Below is a small trained network, with its code and all its weights. Each question gives an input and a target symbol and asks what happens when units are switched off, that is, made to give their printed mean instead of their output.

import numpy as np


def w(rows, s, z=0):
    codes = np.array(rows[::2]) - 128.0
    scale = np.full(codes.shape[1], s)
    scale[-1] = z or s
    return codes * scale


def norm(h):
    return h / np.sqrt((h * h).mean(-1, keepdims=True) + 1e-5)


def f(y):
    return np.maximum(y, 0)


def softmax(a):
    e = np.exp(a - a.max(-1, keepdims=True))
    return e / e.sum(-1, keepdims=True)


def log_softmax(a):
    a = a - a.max(-1, keepdims=True)
    return a - np.log(np.exp(a).sum(-1, keepdims=True))


def net(x, mask):
    ids = ['γεζηθλξπψ'.index(c) for c in x.split()]
    T = len(ids)
    res = E[ids] + P[:T]
    u = 0
    for l in range(2):
        q, k, v = (norm(res) @ M[l].T for M in (Q, K, V))
        z = softmax(np.where(np.tri(T) > 0, q @ k.T / 4**0.5, -1e9)) @ v
        res = res + np.where(mask[u], z, O[l][:, -1]) @ O[l][:, :-1]
        u += 1
        y = f(norm(res) @ A[l][:, :-1].T + A[l][:, -1])
        res = res + np.where(mask[u : u + 4], y, B[l][:, -1]) @ B[l][:, :-1]
        u += 4
    return log_softmax(norm(res)[-1] @ U[:, :-1].T + U[:, -1])


Q, K, V, O, A, B = {}, {}, {}, {}, {}, {}
E = w([
[142,146,147,98,144,2,119,89,78],'γ',
[124,60,200,185,75,64,145,108,171],'ε',
[201,68,138,88,95,183,149,129,124],'ζ',
[150,118,122,244,50,85,3,139,145],'η',
[145,221,109,109,122,96,116,139,128],'θ',
[77,183,54,113,26,83,150,173,157],'λ',
[104,166,143,102,94,99,52,113,116],'ξ',
[100,230,142,93,111,125,127,107,161],'π',
[100,165,150,160,155,92,160,66,122],'ψ',
],0.022)
P = w([
[32,87,188,141,238,182,98,255,86],'0',
[127,204,128,137,56,173,134,58,56],'1',
[115,169,103,74,61,139,118,75,119],'2',
[123,195,123,67,69,129,140,88,122],'3',
[113,219,106,83,71,117,144,90,105],'4',
[111,206,114,96,112,106,173,96,91],'5',
[126,242,144,72,87,101,193,129,125],'6',
[120,213,104,104,130,80,213,111,89],'7',
[99,189,82,73,188,57,212,89,141],'8',
],0.009)
Q[0] = w([
[90,118,138,94,151,179,135,150,88],'0.h1',
[171,2,162,182,123,183,126,129,148],'0.h1',
[136,87,154,57,78,78,176,119,170],'0.h1',
[171,122,133,32,123,146,166,91,100],'0.h1',
],0.038)
K[0] = w([
[161,84,103,103,55,213,155,67,71],'0.h1',
[240,178,107,114,66,47,192,2,185],'0.h1',
[59,116,196,92,145,101,163,171,163],'0.h1',
[121,117,152,31,174,190,173,147,113],'0.h1',
],0.029)
V[0] = w([
[166,116,144,105,147,166,46,102,100],'0.h1',
[120,124,57,125,91,79,110,176,128],'0.h1',
[87,135,139,151,115,252,113,124,191],'0.h1',
[76,92,127,166,113,124,123,108,123],'0.h1',
],0.033)
O[0] = w([
[86,72,91,135,70,10,138,100,108,103],'0.h1',
[130,136,165,156,204,121,179,249,55,221],'0.h1',
[88,133,74,228,86,147,179,29,57,3],'0.h1',
[212,144,118,182,90,116,163,151,140,117],'0.h1',
],0.018,0.015)
A[0] = w([
[109,150,72,105,117,86,123,63,158,135],'0.n1',
[62,143,121,164,131,51,64,136,180,196],'0.n2',
[101,76,55,97,143,146,96,83,84,44],'0.n3',
[3,154,149,110,174,89,117,120,116,2],'0.n4',
],0.027,0.0023)
B[0] = w([
[105,127,248,224,113,165,77,153,92,213],'0.n1',
[73,200,200,152,153,55,45,131,77,216],'0.n2',
[76,123,174,9,119,167,218,129,149,194],'0.n3',
[140,166,11,116,201,61,44,77,219,255],'0.n4',
],0.014,0.015)
Q[1] = w([
[165,138,200,160,125,251,56,32,152],'1.h1',
[26,70,213,193,76,102,100,171,110],'1.h1',
[131,101,162,190,89,205,172,81,88],'1.h1',
[243,134,142,208,168,180,169,183,140],'1.h1',
],0.025)
K[1] = w([
[152,115,174,163,93,238,64,115,217],'1.h1',
[98,41,159,229,99,87,141,112,66],'1.h1',
[144,136,203,217,147,248,151,81,109],'1.h1',
[254,225,69,147,114,120,171,163,161],'1.h1',
],0.024)
V[1] = w([
[180,70,118,135,44,184,192,135,91],'1.h1',
[127,5,200,180,139,154,120,141,105],'1.h1',
[163,126,127,86,162,193,95,196,131],'1.h1',
[163,158,133,60,158,131,187,124,76],'1.h1',
],0.021)
O[1] = w([
[71,158,163,71,161,94,79,113,156,7],'1.h1',
[112,122,131,152,140,141,114,117,254,95],'1.h1',
[75,133,137,193,73,113,94,31,117,164],'1.h1',
[86,136,99,104,87,100,137,114,91,127],'1.h1',
],0.016,0.019)
A[1] = w([
[130,131,123,85,148,146,201,156,102,7],'1.n1',
[155,109,3,133,184,141,83,113,101,37],'1.n2',
[140,104,142,92,140,195,127,112,178,65],'1.n3',
[116,28,130,111,95,226,160,82,56,52],'1.n4',
],0.045,0.0018)
B[1] = w([
[119,111,112,76,125,154,184,116,207,165],'1.n1',
[136,118,32,148,180,152,44,90,132,254],'1.n2',
[148,30,148,131,204,94,181,115,162,175],'1.n3',
[126,19,119,46,85,184,124,80,4,160],'1.n4',
],0.025,0.026)
U = w([
[114,138,50,73,119,46,208,148,141,64],'γ',
[192,60,136,205,92,145,116,126,202,47],'ε',
[126,26,124,104,78,159,122,176,13,221],'ζ',
[125,63,127,241,111,44,117,222,29,76],'η',
[136,128,159,26,138,101,30,218,130,28],'θ',
[49,173,160,134,200,194,135,193,79,100],'λ',
[208,182,124,107,66,104,116,119,80,158],'ξ',
[1,145,132,149,87,87,91,140,141,235],'π',
[107,129,23,134,181,114,58,155,107,253],'ψ',
],0.007,0.0016)

Each question gives the input, a string of symbols that net reads in full, and the target symbol t.
The units are the heads (4 rows each of Q, K, V and O) and the neurons (one row each of A and B). Each row of codes is followed by its name. A weight is (code - 128) times the scale printed after its matrix; where a second scale follows, it is the last column's (O, A, B and U).
mask holds one flag per unit, layer by layer, with each layer's heads first. A switched-off unit (its flag False) gives its mean, the last column of its rows in O or B, instead of its output. The means were averaged over made-up inputs and are rounded, as every weight is.
A unit's drop is (log p(t) with every unit on - log p(t) with that unit switched off) / (log p(t) with every unit on - log p(t) with every unit switched off).
The circuit of an input: a set's keep is (log p(t) with only the set's units on - log p(t) with every unit switched off) / (log p(t) with every unit on - log p(t) with every unit switched off). Starting from all 10 units, units are removed one at a time, each time the one whose removal leaves the highest keep (on an exact tie, the one counted first), for as long as the keep stays at least 0.8.
circuit, biggest first: the units of the circuit, biggest drop first
most important unit: the unit with the biggest drop
top k neurons: the k neurons with the biggest drops, biggest first
top k neurons in layer l: the k neurons of layer l with the biggest drops, biggest first
drop of u: that unit's drop, to one decimal
input ψ λ γ λ ψ ψ ε, target ε: top 2 neurons in layer 0	(0.n1; 0.n3)
input η λ ψ, target γ: circuit, biggest first	(0.h1; 1.h1; 1.n1)
input ζ λ λ θ ψ π π θ η, target η: circuit, biggest first	(1.n2; 0.h1)
input γ ζ λ, target θ: circuit, biggest first	(0.h1)
input ξ π ξ θ η θ ζ ψ, target η: top 2 neurons	(0.n1; 0.n2)
input π θ ξ λ γ, target ζ: circuit, biggest first	(0.h1; 1.n4)
input ε ψ θ θ, target ξ: circuit, biggest first	(0.h1; 1.h1; 1.n2)
input ε γ γ η γ θ π λ, target ξ: top 2 neurons	(0.n4; 1.n2)
input π θ η γ ε γ θ λ, target ζ: circuit, biggest first	(1.n4; 0.h1)
input ξ ξ ξ ψ ψ λ, target η: circuit, biggest first	(0.h1; 0.n1; 1.n2)
input θ λ ξ θ γ θ ζ, target ζ: circuit, biggest first	(1.n4; 1.h1)
input ζ η ψ, target π: top 2 neurons	(0.n1; 0.n2)
input ε π ξ, target ξ: top 2 neurons	(0.n4; 1.n2)
input η π θ, target γ: top 2 neurons	(0.n4; 1.n1)
input η θ θ ξ, target γ: top 2 neurons in layer 0	(0.n4; 0.n1)
input π θ θ γ λ λ γ, target ζ: circuit, biggest first	(1.n4; 0.h1)
input π ζ θ θ θ ψ θ, target ζ: most important unit	1.n4
input ξ ξ θ θ θ θ γ ε θ, target η: top 3 neurons	(0.n1; 0.n2; 1.n2)
input ψ η θ θ π ε θ λ, target ε: drop of 1.n4	0.0
input π ψ λ ψ, target ζ: drop of 1.n4	0.5
input ψ ζ θ ξ, target ε: drop of 1.h1	0.4
input ξ ξ θ γ λ ε γ, target η: drop of 0.n1	0.4
input θ γ π θ η θ ε ε ε, target ε: top neuron	(1.n3)
